Below is a small trained network, with its code and all its weights. Each question gives an input and a class and asks what happens when units are switched off, that is, made to give their printed mean instead of their output.

import numpy as np


def w(rows, s, z=0):
    codes = np.array(rows[::2]) - 128.0
    scale = np.full(codes.shape[1], s)
    scale[-1] = z or s
    return codes * scale


def f(y):
    return y / 2 * (1 + np.tanh(0.7978845608 * (y + 0.044715 * y**3)))


def log_softmax(a):
    a = a - a.max(-1, keepdims=True)
    return a - np.log(np.exp(a).sum(-1, keepdims=True))


def net(x, mask):
    res = np.array(x, float).reshape(1, 5) / 4 @ E
    y = f(res @ A[0][:, :-1].T + A[0][:, -1])
    res = res + np.where(mask, y, B[0][:, -1]) @ B[0][:, :-1]
    return log_softmax(res[-1] @ U[:, :-1].T + U[:, -1])


A, B = {}, {}
E = w([
[170,10,164,123,82,52,99,74,120,65],'x0',
[143,155,149,209,116,137,90,73,36,128],'x1',
[99,166,119,76,13,144,131,40,208,123],'x2',
[154,199,114,112,125,109,117,172,193,110],'x3',
[163,223,88,120,151,60,206,45,114,176],'x4',
],0.011)
A[0] = w([
[68,136,77,116,6,152,134,218,162,50,204],'neuron 0',
[22,86,132,188,78,157,175,201,232,128,204],'neuron 1',
[103,140,84,124,249,50,195,148,174,206,205],'neuron 2',
[121,204,112,115,221,48,101,71,169,199,135],'neuron 3',
[128,222,80,174,115,120,104,169,17,168,102],'neuron 4',
[214,50,103,140,100,73,104,61,94,37,252],'neuron 5',
[187,220,121,142,92,186,72,110,1,199,173],'neuron 6',
[172,247,15,96,121,103,176,139,216,180,217],'neuron 7',
[119,36,74,166,199,131,204,209,121,162,243],'neuron 8',
[89,71,135,87,100,151,143,190,179,81,169],'neuron 9',
[153,57,192,174,135,126,80,112,118,52,147],'neuron 10',
[135,78,142,159,21,171,72,134,219,120,235],'neuron 11',
[116,107,72,133,161,200,177,214,237,80,159],'neuron 12',
],0.0067,0.0034)
B[0] = w([
[88,134,132,27,81,133,159,112,151,175,213],'neuron 0',
[84,154,177,63,135,185,13,113,42,221,205],'neuron 1',
[204,172,60,95,188,115,105,131,96,103,196],'neuron 2',
[128,145,85,239,141,151,82,90,121,72,186],'neuron 3',
[92,155,114,181,168,129,251,134,180,175,190],'neuron 4',
[169,40,158,179,127,52,179,34,127,43,241],'neuron 5',
[89,136,163,207,104,90,224,151,212,181,211],'neuron 6',
[188,184,72,140,65,254,88,84,121,28,246],'neuron 7',
[175,111,134,122,207,179,74,141,46,126,200],'neuron 8',
[149,84,181,80,114,132,86,116,97,150,195],'neuron 9',
[172,56,184,124,102,99,128,103,94,149,214],'neuron 10',
[113,137,194,31,114,79,123,107,133,169,227],'neuron 11',
[112,142,90,66,181,201,116,124,73,178,210],'neuron 12',
],0.0076,0.012)
U = w([
[56,181,115,26,134,179,81,122,147,182,170],'0',
[63,176,132,198,193,117,165,127,100,196,30],'1',
[118,76,169,124,49,63,121,7,125,64,250],'2',
[149,62,124,141,239,108,112,140,45,109,107],'3',
[143,254,28,124,121,163,135,86,147,63,30],'4',
],0.009,0.0023)

Each question gives the input, the list of numbers given to net, and the class t.
The units are the neurons (one row each of A and B). Each row of codes is followed by its name. A weight is (code - 128) times the scale printed after its matrix; where a second scale follows, it is the last column's (A, B and U).
mask holds one flag per neuron, in row order. A switched-off neuron (its flag False) gives its mean, the last column of its row in B, instead of its output. The means were averaged over made-up inputs and are rounded, as every weight is.
A unit's drop is (log p(t) with every unit on - log p(t) with that unit switched off) / (log p(t) with every unit on - log p(t) with every unit switched off).
The circuit of an input: a set's keep is (log p(t) with only the set's units on - log p(t) with every unit switched off) / (log p(t) with every unit on - log p(t) with every unit switched off). Starting from the 12 units with the biggest drops (on a tie, the unit counted first), units are removed one at a time, each time the one whose removal leaves the highest keep (on an exact tie, the one counted first), for as long as the keep stays at least 0.8.
units of the circuit, in order: the units of the circuit, biggest drop first
top k neurons: the k neurons with the biggest drops, biggest first
drop of u: that unit's drop, to one decimal
input [1,-1,0,-5,-8], class 0: units of the circuit, in order : (neuron 1)
input [-4,7,-4,7,-8], class 1: units of the circuit, in order : (neuron 4; neuron 6)
input [-6,-2,-4,-8,6], class 4: units of the circuit, in order : (neuron 2; neuron 7)
input [-6,6,7,-4,-2], class 1: units of the circuit, in order : (neuron 6; neuron 7)
input [-3,6,4,-5,5], class 1: top 3 neurons : (neuron 6; neuron 4; neuron 2)
input [-8,8,7,-2,-2], class 1: top 2 neurons : (neuron 6; neuron 4)
input [5,-5,-4,-5,8], class 3: top 2 neurons : (neuron 2; neuron 8)
input [-3,6,5,-3,4], class 4: drop of neuron 10 : 0.3
input [-4,4,-7,-2,1], class 1: drop of neuron 6 : 0.1
input [3,7,-4,3,-4], class 2: drop of neuron 12 : 0.2
input [-1,-3,-5,5,-6], class 0: drop of neuron 5 : 0.3
